Each row of numbers belongs to one of the nodes below and depends on some of the facts about them. Some rows are named. Which node is each other row?

Named rows:
stugom: [  8 -19   3 -24 -25   8  23   2  21   9   7   8  -7  13  29 -12 -27  -3
 -17 -25   1 -52 -15  27   4 -10   6 -16 -23 -38  -4 -14]
plenek: [ 13   9 -12  -8 -24  -3 -10   8  -3   3  11   3  19 -26  -2   3  13 -14
  15   8  -9  18   3 -18   8  15  20   1  11  -9   2  12]
flotun: [ 11  13  -9  -2 -24  -3  -8   8  -2   2  13   7  18 -23  -4   5  10 -17
  16  11  -5  13   1 -21  10  18  19   0   8 -10   2  12]
trebre: [-13  15   4  20  27  -6  -8  -3 -19 -18   0 -21 -15  -6 -20  -6  24   3
  21  29   1  36  21 -14   0   3   0  20   9  26   3   2]
grudil: [  6   6 -11 -16 -27 -12  27  -6  20 -12 -11  18   7   3 -17  -4  -3   3
   7   6  -2   6  10 -14 -12  25  24 -27  14  -9  -2  -7]
noflo: [ -3  43  -9  19  34 -12 -23 -61 -42   2 -12  -2  35 -20 -35   1 -19  30
 -36 -11  63   1   0 -21 -19  -4 -31   5  52  14  18   0]
sato: [ -7 -14  -5 -39 -23  -5  22  13  27 -19 -29   5   1   7  -3   3  -5   3
  -9 -14 -25   5  -8  11  -8  17  28 -28 -12  -7 -11 -18]
stoba: [-22  -2  13  -2  15  -1  10   5  29 -10 -26  -2 -10  31   4  11  -9  -1
 -21 -22  -8  -8   5  16 -17 -13 -29   9  -5  11 -11 -16]
pitrovis: [ 16 -31  -7  -6 -33   0  26 -13 -10  16  27  18   0  -5  38 -23 -14  -6
  13   3   1 -48 -12   6  22  -7  39 -27 -27 -45  12   1]
pletrem: [ 14 -52  23 -29  14   2 -27   7  35  22  15  -3 -44 -12  -1   0 -38  60
   0 -12 -33  -8 -18  40  -5 -12 -26 -10 -34   1  24  62]
klaskatrol: [ 10   6  -8 -18   9   2   8 -10  -1  -5   6 -11  -4  -3   2 -20   2  10
 -18   0   3 -38  -1 -13   6  -3  -2  -3 -13 -44 -17   1]
kipobre: [-37   8  10  43  39  -8  -8  -3 -15 -23  -4 -15 -20   3 -20  10  33  -1
  33  37 -11  59  32 -20 -10   3  -3  29   4  51   5   4]
gruvuk: [ -1   4   7 -14  -6   7 -11 -14  -6   8  21 -11   9  -8  26 -13 -17  -7
 -18 -11  16 -18 -17  20   0 -13  10  12  -1 -22   1   2]
terovom: [ 25  17  -5   0 -12  -1  -3   0 -16  12  22   4   3 -16  -2  -8   6 -17
   8   6  21 -27  -1  -7  16  -4   2  10   9 -16   0   6]
klisko: [  6  92  -5  65   2  69 -45  51 -40  38 -44  -4   5  -4 -89  23  20  29
  -9 -26  62  -9  19  12  -6  16  -7  -5 -29  -9 -14  -7]
skastom: [  0  -3  -8 -19 -18  -2  -2   2   8  -7  -6   4  14 -10   3   0  -2  -3
  -1  -7 -17  15  -5  -1  -2  18  20 -16  -2  -9  -1  -2]
nabitom: [ -1  29   4  32   9 -16  -7  -2   8  20  -2  25   5  11  -8  35  11 -22
   3 -11  22 -10  12 -25 -11 -19 -45  26  32   7  -5   7]
kleplu: [ 40  19  -7  -8  25  -5 -54  -2  21  31  21 -15  -9 -31 -52   8 -25  49
  -3   2  15   4  15  17   5   0 -68  35  33  23  20  63]
ribru: [  0  21  15 -34  23   7  -5  12  13 -17 -27 -23 -17  12 -21   4  -9   9
 -40 -33   8  -8 -21  28 -23  -8 -35  16  14  16 -20 -17]

Facts:
γ: is directly part of; Σ: refers to; η: belongs to class; ζ: points at
bedri | γ misim | η a
bepom | γ skikigril | η h
birol | γ plefla | Σ klisko | η d | ζ kiligra, skikigril
brabubol | γ zoplu
brader | γ kludruk | η a
bradratos | γ skikigril | η b | ζ terovom
brapla | γ lebok | η b
bremi | γ grofan | Σ gastir | η g
bribra | γ trifil | η f | ζ pifli, deru, kiligra, sobrik
bruro | γ suliren | η a
bubogi | γ defu | Σ skoska | η e
bupen | γ sato | Σ dogruk | η b
buplim | γ sotrapu | η a
bural | γ brasti | Σ dogruk | η d | ζ bupen, klenur, nabitom
dagrus | γ dreklam | η j
damul | γ sosken | Σ grudil | η a | ζ noflo, stivem
debrar | γ fuges | η h
deru | γ kludruk | Σ suliren | η b
dilal | γ nifa | Σ defu | η d | ζ suron, kleplu, fovin, bedri
divo | ζ bremi, sobrik
dobredre | γ divo | ζ flitrin, debrar, gonem
dogruk | γ flamo | Σ gastir | η o
draske | γ grudil | η g
draziskor | γ zoplu | Σ skikigril | η a
drogrum | γ sotrapu | η n
drogrumis | γ klofel | η d
druflik | γ tusumam | Σ sotrapu | η c
dudo | γ bebaklu | η k | ζ tozul, ploflos, zigi
fenazal | γ gastir | η g
firu | γ klaskon | η b
flasodu | γ pumu | η a
flesir | γ plenek | η b
flitrin | γ lebok | η e
flizustur | γ kiligra
flotrur | γ sosken
flozak | γ zanem | η m
fovin | γ lavazum | Σ dreklam | η k
fugel | γ kiligra | η b
fuges | ζ suron, flamo, kiligra
geflovus | γ flamo | η c | ζ kiligra, getik
getik | γ sosken | Σ klugi | η n
gonem | γ grudil | η c
gopom | γ kludruk | Σ skikigril | η j
greflim | γ sosken | η f
grusa | γ lotum | η d | ζ gastir
gruvuk | γ grofan | Σ firu | η d
kipobre | γ flamo | η m
kito | γ zoplu | η f
klakan | γ plefla | η o | ζ zigi
klaskatrol | γ guke | η d
klebak | γ skova | Σ zafelim
klenur | γ flotun | η e
kleplu | γ defu | Σ gastir | η a
klisko | γ drufafe | Σ skikigril | η a
klizi | γ dreklam | η a
kloflam | γ lavazum | η e
klugi | γ divo
kopli | γ tugre | Σ kito | η p
kuflar | γ plitadrir
lefe | γ skikigril | η c | ζ brasti, sezin
lemir | γ misim | η b
librok | γ plenek | Σ klisko | η a | ζ plenek
lotum | ζ brasti
luga | γ dreklam | Σ grofan | η d | ζ misim, kipobre, pize
nabitom | γ zanem | η f
noflo | γ grudil | Σ klaskon | η a
nolubrer | γ dritrodu | η f
nustur | γ sotrapu | ζ zapu, gonem, plobrur, roto
pifli | γ guke
pitrovis | γ defu | η c
pize | γ zanem
plabir | ζ plefla, drogrumis
planol | γ gastir | η e | ζ drufafe, gastir
plekil | γ divo | η b
pletrem | γ lavazum | Σ gastir | ζ flamo, pize, nifa
plobrur | γ flogrodrol | Σ suliren | η k
ploflos | γ pumu | η b
plosoflan | γ flotun | η c
pluni | γ lavazum | η i | ζ kito
plustas | γ skikigril | Σ birol | η f
plustogo | γ nutrel | η a
pomaron | γ bebaklu | Σ zafelim | η g | ζ pize
ribru | γ skikigril | η a | ζ sobrik, firu
rinim | γ flotun | Σ guke | η i | ζ nolubrer
roplo | γ trifil | η k
roto | γ drufafe | η p
saklo | γ grofan | ζ skerum, klisko
salok | γ sotrapu | Σ sato | η b
sato | ζ tobri
sefis | γ trifil | η j
sestiror | γ suliren | η m
sezin | γ dritrodu | η j
sinen | γ divo | η o
skeklol | γ zanem | η d
skerum | γ plabir
skidrim | γ droskis | Σ suliren | η c
skodur | γ flamo | Σ firu | η j
skoska | γ tusumam | η k
skovu | γ suliren | Σ dogruk | η o
sobrik | γ plefla | Σ plitadrir | η j
sotrapu | ζ kito, kopli
stesi | γ skova | η c
steskedel | γ guke | η e | ζ bupen, pifli, plefla, fenazal
stivem | γ flotun
stoba | γ suliren | η e | ζ suron, buplim, trifil
stodi | γ guda | η g
stugom | γ zoplu | η g | ζ flotun, plenek, flotrur, gopom
suron | γ skastom | η b
tamabes | γ grudil | η b | ζ skodur
tebonor | γ flotun | η b | ζ grofan
teflel | γ guke | η c | ζ skovu, traklafa, suliren
tefli | γ lebok | η j | ζ bupen
terovom | γ plabir | η d
tesa | γ dreklam | Σ sosken | η l
tobri | γ fuges | η n
toflutu | γ dreklam | η b | ζ zagrim, sestiror, pumu
tozul | γ trifil | η a
traklafa | γ dritrodu | Σ skova | η d
trebre | γ bebaklu | η l
trezis | γ grofan | η a | ζ flesir, pumu, gonem, sosken, sezin
truvober | γ guke | η p | ζ trifil, plitadrir, stodi
tusumam | ζ zegras, nutrel
tuti | γ grudil | ζ sestiror, gopom, terovom
valal | γ divo | Σ flamo | η m
vaskon | γ sotrapu | η h | ζ dagrus, brabubol, kludruk
vistus | γ plefla | η i | ζ tobri, trebre, pize
zafelim | γ bebaklu | η b | ζ tozul, sestiror
zagrim | γ zanem | Σ bebaklu | η k
zapu | γ grofan | η j
zegras | γ lebok | η d
zibres | γ bebaklu | η a
zigi | γ pumu | Σ dritrodu | η k
zigripin | γ plenek | η n | ζ flitrin, nutrel
zoplu | ζ brasti, draske
zuzul | γ lavazum | η j | ζ klebak, valal

Which node is each row?
No name comes twice in this set of rows, the named rows included.
[  0  22  13  60  16  42 -31  22  -1  65 -25   3  20  51  -1  28   3   7
 -38 -32  15  19   1  13  -9 -16 -42   9 -20 -15 -35  -5] -> plustas
[-20 -16   9  -6  16  -5  13   1  31  -8 -26  -3  -8  39  11   7 -11   0
 -26 -18 -12   1  -3  19 -20 -17 -26   6   1  10 -16 -19] -> planol
[-18  46  -5  36   5  -7 -19  17  15   6 -13  14   9  -2 -13  35   6 -23
   1 -17  17 -27  24 -12  -3 -16 -41  32   5   0   1   2] -> nolubrer
[ 22 -38 -45  23   9   1  14  -1 -62 -33 -21  35  57 -24 -21  21   5  11
   6  31 -12 -18 -41 -72  45  49 -46 -95  30  38  23 -26] -> suliren
[  0  25  10 -34  16  12  -5  16  22 -16 -22 -27 -18  15 -25  -3 -17   6
 -38 -29   8 -10 -13  34 -23  -6 -31  21  14  19 -21 -21] -> trezis
[ -2  -6 -16  23  22 -18  -9 -42 -57   2 -12  18  17 -27  -4   2   6  21
  -6   3  27 -17  -4 -15  15  -9  13 -18   8   2  29   3] -> stivem
[ 23  43 -23  -2  23   6 -31   5 -17  -6  -6 -24  16 -17 -28  -4   9 -12
 -22   2  27  -7  16  14  22  -5 -31  44  37  28  -6 -13] -> buplim
[ 65 -36 -39 -28 -16 -33  -1  20  33  21 -10  38 -19 -29 -52  16   9  51
  32  25 -31   5  30   3  35  18  -7 -32  16  18  16  54] -> gastir
[ 51  13 -22  32 -22  35  -4  53 -38  52 -36  30   7  17 -41  17  51  16
   9   6   5  35  10 -10  26  22  33 -43 -18 -16 -35 -13] -> skikigril
[-12  16   0  19  15  -8  -2   6  26   9 -18  12   5  24   1  25  -2 -12
 -19 -24   5 -17  12  -2  -9 -24 -46  21  10   7 -12  -5] -> greflim
[  6   1 -19 -25  -3 -12  13   6  14 -18 -20   1   5 -12 -11  -8  21   6
  -8   5 -19   0   8 -30   9  19  17 -23  -7 -34 -20  -2] -> guke
[ 27 -40   7 -34   1   4 -20  -5  50  29  17  -8 -19  -5  -3 -17 -56  60
  -9 -11 -14 -25  -5  48   1  -3 -33  -6 -18  -9  21  52] -> bural
[ -4 -66 -20 -14   7 -21  27 -58 -32   4 -16  20  15  -1  46 -33 -14  40
 -34  -5  -5 -48 -20 -10  17 -12  35 -63 -35 -61   6  -4] -> teflel
[ 26  -7 -10  12 -43  -1  32 -20 -14  20  51  24  10  -7  23 -26 -10 -11
  38  22  23 -48  13 -18  18   3  39 -20 -10 -51  15  10] -> gonem
[-48   0  27  32  33  -6   8  -8   3 -27 -12 -15 -32  21 -19   9  17  12
  26  17 -12  58  17  -8 -37   0  -3  12   0  54   9   0] -> flozak

Now the same nodes, written a new way:
Some rows with their names:
drogrumis: [ -1  31 -34  39 -15 -24 -60  46  19  28 -23 -11 -15 -12  15]
lotum: [ -2  -5 -11 -41  39  10  -9   5  -1   5  29   0  -1  10   6]
kipobre: [ 12 -15  19  30  -2   5  51   0  -1   3 -12   5  -9 -15 -10]
flamo: [ 19   4  -2   5  10 -31   4 -13   2  14 -18 -14  -6 -13 -10]
dobredre: [-12   5   1 -23  13  20  -5  20  -8 -10  25   9   0   9  15]
flitrin: [ -1   3  19  19 -16  10 -13  -6  14   6 -17   0  -9 -26  -8]
toflutu: [ -2 -28  -2  -1  39  42  51  38  -6   2  32  12 -10   0  17]
pumu: [ 13   4   1   3   6 -28   7 -11   7  18 -15  -9  -9  -9 -16]
trezis: [-24  28  26 -45  -1  10 -24  -9 -15 -36  20   4  17  17  -3]
plobrur: [-21  37 -37   2 -35 -12 -36  -8  -4 -12 -29  13 -12 -21 -26]
bepom: [ -2  -7 -20  21  11  13  -9  36   8  15   6   2 -10  -7  18]
fenazal: [ 12  -6  34  11 -16 -22  79 -23 -27 -18 -15   3  -3   6 -22]
pize: [ 15  11  10  20 -19 -16   4  -6   0  -2 -14  14  -2  -6  -5]
klenur: [ -1   1  17  23 -15   9 -14  -7  17   5 -17   2  -6 -24  -7]
nabitom: [ 29 -17  19  31   4  -4  78  -1 -10   0 -10  22  -3  -7 -10]
skovu: [-16  -8 -53  73 -25 -22 -67 -47  22  14 -60 -23  37  26  18]
firu: [ 25 -17  10  43  14   3  57  27  -3  10 -13  -2 -13 -20   4]
plitadrir: [ 20   5   0   7   8 -32   3 -14   4  18 -18 -16  -6 -14 -11]
draske: [  5  -6  35   6 -16 -19  80 -23 -28 -17 -13   0 -10   5 -21]

Name these rows:
No name comes twice in this set of rows, the named rows included.
[ 23   0  -8 -13  20 -14  -4 -17   4   9   8  15   8   3  -2] -> zanem
[-14   0  -1 -25  14  25  -6  19  -9 -11  26   5  -4  10  14] -> tuti
[-12 -10   6 -18  13  45 -25   9   9 -10  27  10   2  -5  13] -> stoba
[  4  27 -41  20  -1  -9 -69  47  18  20   0  10  -3   0  28] -> skeklol
[  5 -29   6 -10  31  36  64  20 -18 -13  33  15  -1  10  11] -> bribra
[ 11 -24   0  -5  46  41  46  44 -11  -3  33   8  -8  -4  28] -> zafelim
[  7  -6 -12 -39  40   8 -10   6  -4   2  27  -5   4   6  12] -> sato
[-35  29 -32 -28 -25  21 -73 -22   3 -28  -7  17   3 -19 -19] -> skidrim
[  1   6   6  -1   2   2  -3  10  -7 -11   3  -2   1  -3   9] -> klugi

